Below are the code and all the weights of a small trained network. Each question names an input and a class and asks about switching units off, where a switched-off unit gives its printed mean instead of its output.

import numpy as np


def w(rows, s, z=0):
    codes = np.array(rows[::2]) - 128.0
    scale = np.full(codes.shape[1], s)
    scale[-1] = z or s
    return codes * scale


def norm(h):
    return h / np.sqrt((h * h).mean(-1, keepdims=True) + 1e-5)


def f(y):
    return y / 2 * (1 + np.tanh(0.7978845608 * (y + 0.044715 * y**3)))


def log_softmax(a):
    a = a - a.max(-1, keepdims=True)
    return a - np.log(np.exp(a).sum(-1, keepdims=True))


def net(x, mask):
    res = np.array(x, float).reshape(1, 7) / 4 @ E
    u = 0
    for l in range(2):
        y = f(norm(res) @ A[l][:, :-1].T + A[l][:, -1])
        res = res + np.where(mask[u : u + 5], y, B[l][:, -1]) @ B[l][:, :-1]
        u += 5
    return log_softmax(norm(res)[-1] @ U[:, :-1].T + U[:, -1])


A, B = {}, {}
E = w([
[219,126,175,97,126,88,139,154,128,29,99,218],'x0',
[146,193,147,99,115,199,129,88,10,116,242,122],'x1',
[153,165,123,81,131,110,42,215,145,59,173,155],'x2',
[219,209,202,105,194,79,2,155,114,111,39,137],'x3',
[130,180,121,110,108,147,238,90,184,64,117,198],'x4',
[122,90,182,109,209,194,7,89,49,144,57,239],'x5',
[66,74,130,196,110,140,22,135,112,117,152,176],'x6',
],0.0055)
A[0] = w([
[107,152,72,198,35,41,148,156,49,210,175,84,246],'0.n1',
[53,32,50,146,199,87,255,126,110,157,28,191,116],'0.n2',
[210,186,124,118,146,90,166,46,54,55,80,135,56],'0.n3',
[143,89,80,139,48,123,154,201,156,55,158,175,141],'0.n4',
[37,140,138,61,122,151,62,116,98,133,187,187,242],'0.n5',
],0.005,0.0013)
B[0] = w([
[192,142,124,178,196,71,107,107,190,208,118,185,254],'0.n1',
[121,139,159,100,52,221,95,47,44,84,130,27,253],'0.n2',
[166,116,129,129,2,144,49,57,227,228,161,156,190],'0.n3',
[153,186,216,141,173,133,24,170,102,26,106,67,220],'0.n4',
[60,123,138,51,166,53,159,172,52,110,189,80,225],'0.n5',
],0.0062,0.0035)
A[1] = w([
[144,176,128,190,147,90,253,75,194,119,149,186,197],'1.n1',
[238,107,119,121,74,243,86,199,88,136,90,224,10],'1.n2',
[138,189,187,136,99,178,149,104,102,222,79,96,103],'1.n3',
[77,142,145,126,184,171,93,154,10,209,195,168,179],'1.n4',
[148,183,56,110,56,86,237,123,153,53,102,170,109],'1.n5',
],0.0051,0.0013)
B[1] = w([
[84,224,50,192,61,93,172,120,118,183,165,195,181],'1.n1',
[162,184,50,149,115,168,185,120,214,180,125,166,167],'1.n2',
[152,123,186,52,191,164,53,143,172,61,31,187,187],'1.n3',
[118,123,114,91,171,99,143,162,201,78,176,216,252],'1.n4',
[54,254,86,247,53,81,73,173,100,46,167,134,176],'1.n5',
],0.0066,0.0043)
U = w([
[99,83,53,218,59,151,223,159,78,228,122,86,3],'0',
[51,254,38,221,31,116,214,148,130,123,175,103,171],'1',
[227,172,109,128,84,136,129,40,154,197,68,193,149],'2',
[61,44,149,150,83,243,163,32,51,129,75,28,99],'3',
[160,110,145,130,198,64,58,220,137,105,55,104,225],'4',
[152,166,161,147,36,150,199,108,72,36,102,127,59],'5',
[33,86,95,76,162,178,154,150,22,102,249,208,142],'6',
],0.0063,0.0029)

Each question gives the input, the list of numbers given to net, and the class t.
The units are the neurons (one row each of A and B). Each row of codes is followed by its name. A weight is (code - 128) times the scale printed after its matrix; where a second scale follows, it is the last column's (A, B and U).
mask holds one flag per neuron, layer by layer. A switched-off neuron (its flag False) gives its mean, the last column of its row in B, instead of its output. The means were averaged over made-up inputs and are rounded, as every weight is.
A unit's drop is (log p(t) with every unit on - log p(t) with that unit switched off) / (log p(t) with every unit on - log p(t) with every unit switched off).
The circuit of an input: a set's keep is (log p(t) with only the set's units on - log p(t) with every unit switched off) / (log p(t) with every unit on - log p(t) with every unit switched off). Starting from all 10 units, units are removed one at a time, each time the one whose removal leaves the highest keep (on an exact tie, the one counted first), for as long as the keep stays at least 0.8.
circuit, biggest first: the units of the circuit, biggest drop first
k most important neurons: the k neurons with the biggest drops, biggest first
k most important neurons of layer l: the k neurons of layer l with the biggest drops, biggest first
drop of u: that unit's drop, to one decimal
input [4,2,1,0,-4,6,-5], class 2: circuit, biggest first	(1.n2)
input [1,-6,4,-7,2,2,5], class 3: circuit, biggest first	(0.n2, 1.n4)
input [3,-1,-3,7,-8,-6,-4], class 2: 3 most important neurons	(0.n4, 0.n5, 0.n3)
input [-3,0,4,3,0,1,-7], class 2: circuit, biggest first	(0.n3, 0.n4)
input [-4,-4,4,-7,1,1,5], class 3: 3 most important neurons	(0.n2, 1.n1, 1.n5)
input [8,0,-7,1,-8,1,1], class 2: 2 most important neurons	(1.n2, 0.n5)
input [-8,-3,-2,5,3,-2,4], class 2: 4 most important neurons	(0.n4, 0.n5, 0.n1, 1.n5)
input [7,4,-6,4,6,-3,-3], class 1: 3 most important neurons	(1.n5, 1.n1, 0.n2)
input [0,-1,5,5,5,4,-5], class 2: circuit, biggest first	(0.n3, 1.n2)
input [0,1,-3,4,-1,-3,5], class 2: 3 most important neurons of layer 1	(1.n5, 1.n1, 1.n4)
input [8,-3,-4,0,-8,0,-8], class 2: 4 most important neurons	(0.n3, 0.n5, 0.n4, 1.n2)
input [7,5,5,1,1,3,-1], class 2: 2 most important neurons	(0.n3, 1.n2)
input [-1,4,0,5,-8,5,4], class 6: 2 most important neurons of layer 0	(0.n5, 0.n4)
input [-4,3,-4,0,-3,3,-7], class 4: most important neuron	(1.n3)
input [-2,1,-6,1,0,-2,-6], class 2: 2 most important neurons	(1.n3, 0.n1)
input [8,4,-5,4,-8,2,8], class 6: 2 most important neurons of layer 1	(1.n4, 1.n3)
input [-8,-5,2,0,3,6,-2], class 3: 2 most important neurons of layer 0	(0.n2, 0.n1)
input [8,-3,0,-1,-1,8,1], class 2: 2 most important neurons of layer 1	(1.n2, 1.n3)
input [5,-8,-6,-7,-2,6,1], class 3: drop of 0.n2	0.3
input [-8,-7,-6,-8,2,2,0], class 3: drop of 0.n2	1.2
input [7,2,4,-4,-2,-5,5], class 4: drop of 0.n2	0.1
